Below is a small trained network, with its code and all its weights. Each question gives an input and a class and asks what happens when units are switched off, that is, made to give their printed mean instead of their output.

import numpy as np


def w(rows, s, z=0):
    codes = np.array(rows[::2]) - 128.0
    scale = np.full(codes.shape[1], s)
    scale[-1] = z or s
    return codes * scale


def f(y):
    return y / 2 * (1 + np.tanh(0.7978845608 * (y + 0.044715 * y**3)))


def log_softmax(a):
    a = a - a.max(-1, keepdims=True)
    return a - np.log(np.exp(a).sum(-1, keepdims=True))


def net(x, mask):
    res = np.array(x, float).reshape(1, 6) / 4 @ E
    y = f(res @ A[0][:, :-1].T + A[0][:, -1])
    res = res + np.where(mask, y, B[0][:, -1]) @ B[0][:, :-1]
    return log_softmax(res[-1] @ U[:, :-1].T + U[:, -1])


A, B = {}, {}
E = w([
[9,85,76,48,69,161,88],'x0',
[171,79,119,191,107,16,254],'x1',
[51,143,224,80,101,140,86],'x2',
[233,227,16,144,175,200,144],'x3',
[166,95,194,109,24,146,129],'x4',
[219,106,95,14,154,131,123],'x5',
],0.0089)
A[0] = w([
[127,137,189,137,163,82,151,149],'neuron 0',
[117,160,78,153,187,96,97,130],'neuron 1',
[143,94,110,221,176,57,160,166],'neuron 2',
[142,162,50,131,191,186,124,186],'neuron 3',
[90,137,210,205,147,84,95,133],'neuron 4',
[81,191,172,193,91,116,156,226],'neuron 5',
[101,119,171,143,156,165,100,110],'neuron 6',
[141,121,6,153,142,121,125,185],'neuron 7',
[154,168,71,158,183,130,56,198],'neuron 8',
[131,191,94,181,165,191,143,213],'neuron 9',
[111,83,130,34,111,191,128,200],'neuron 10',
[153,167,192,82,156,140,114,253],'neuron 11',
[56,122,140,89,145,138,137,128],'neuron 12',
[142,136,47,86,158,140,96,135],'neuron 13',
[179,195,97,137,161,72,189,202],'neuron 14',
[71,96,245,139,63,117,107,211],'neuron 15',
[117,52,98,85,111,140,195,163],'neuron 16',
[100,100,133,56,85,95,134,156],'neuron 17',
[119,55,127,204,66,76,178,153],'neuron 18',
[84,103,212,122,38,141,112,208],'neuron 19',
[183,180,159,183,160,92,190,201],'neuron 20',
],0.012,0.0057)
B[0] = w([
[129,101,163,76,150,155,124,163],'neuron 0',
[91,136,65,144,127,126,143,164],'neuron 1',
[93,104,116,72,84,190,149,198],'neuron 2',
[120,180,54,150,153,87,158,201],'neuron 3',
[134,80,158,107,190,149,169,191],'neuron 4',
[162,83,161,152,135,139,174,192],'neuron 5',
[126,116,160,142,164,151,143,153],'neuron 6',
[100,162,46,130,119,122,174,197],'neuron 7',
[119,186,76,137,134,137,160,186],'neuron 8',
[152,184,94,188,110,108,171,190],'neuron 9',
[153,174,107,78,138,57,89,199],'neuron 10',
[191,120,114,126,192,165,65,172],'neuron 11',
[83,129,146,95,151,80,133,174],'neuron 12',
[97,165,80,92,187,107,154,177],'neuron 13',
[143,116,60,116,119,223,113,200],'neuron 14',
[137,102,240,183,150,111,118,253],'neuron 15',
[89,125,79,112,94,134,109,177],'neuron 16',
[94,115,184,97,115,78,87,190],'neuron 17',
[69,73,163,123,72,138,147,209],'neuron 18',
[161,130,246,159,128,74,118,236],'neuron 19',
[133,95,102,128,85,208,109,198],'neuron 20',
],0.011,0.02)
U = w([
[122,167,82,2,177,88,116,226],'0',
[79,70,108,100,52,171,182,107],'1',
[183,147,72,124,130,204,128,86],'2',
[88,82,159,114,215,121,181,117],'3',
[183,133,135,174,164,140,84,172],'4',
[85,129,138,144,38,43,76,154],'5',
[153,132,124,184,74,138,208,8],'6',
[72,197,56,157,143,124,238,164],'7',
],0.011,0.0014)

Each question gives the input, the list of numbers given to net, and the class t.
The units are the neurons (one row each of A and B). Each row of codes is followed by its name. A weight is (code - 128) times the scale printed after its matrix; where a second scale follows, it is the last column's (A, B and U).
mask holds one flag per neuron, in row order. A switched-off neuron (its flag False) gives its mean, the last column of its row in B, instead of its output. The means were averaged over made-up inputs and are rounded, as every weight is.
A unit's drop is (log p(t) with every unit on - log p(t) with that unit switched off) / (log p(t) with every unit on - log p(t) with every unit switched off).
The circuit of an input: a set's keep is (log p(t) with only the set's units on - log p(t) with every unit switched off) / (log p(t) with every unit on - log p(t) with every unit switched off). Starting from the 12 units with the biggest drops (on a tie, the unit counted first), units are removed one at a time, each time the one whose removal leaves the highest keep (on an exact tie, the one counted first), for as long as the keep stays at least 0.8.
units of the circuit, in order: the units of the circuit, biggest drop first
k most important neurons: the k neurons with the biggest drops, biggest first
drop when u is switched off: that unit's drop, to one decimal
input [-7,3,-4,1,-4,-8], class 1: units of the circuit, in order -> [neuron 2]
input [7,6,-8,-4,-7,2], class 1: 3 most important neurons -> [neuron 2; neuron 18; neuron 9]
input [6,-2,7,-5,-6,3], class 5: 2 most important neurons -> [neuron 10; neuron 17]
input [5,0,8,-6,-4,3], class 5: 2 most important neurons -> [neuron 10; neuron 17]
input [5,5,0,-8,0,-1], class 5: 3 most important neurons -> [neuron 17; neuron 16; neuron 18]
input [-2,-5,6,-3,7,1], class 4: 2 most important neurons -> [neuron 11; neuron 18]
input [1,4,0,-2,2,-2], class 1: 2 most important neurons -> [neuron 18; neuron 10]
input [8,-4,-1,1,-7,3], class 7: 4 most important neurons -> [neuron 3; neuron 7; neuron 8; neuron 1]
input [-7,1,-6,8,6,-3], class 7: 4 most important neurons -> [neuron 9; neuron 3; neuron 7; neuron 8]
input [-3,-4,7,-2,6,4], class 4: drop when neuron 11 is switched off -> 0.6
input [-7,1,-6,8,2,3], class 7: drop when neuron 3 is switched off -> 0.5
input [-8,7,8,8,-8,0], class 2: drop when neuron 20 is switched off -> 1.0
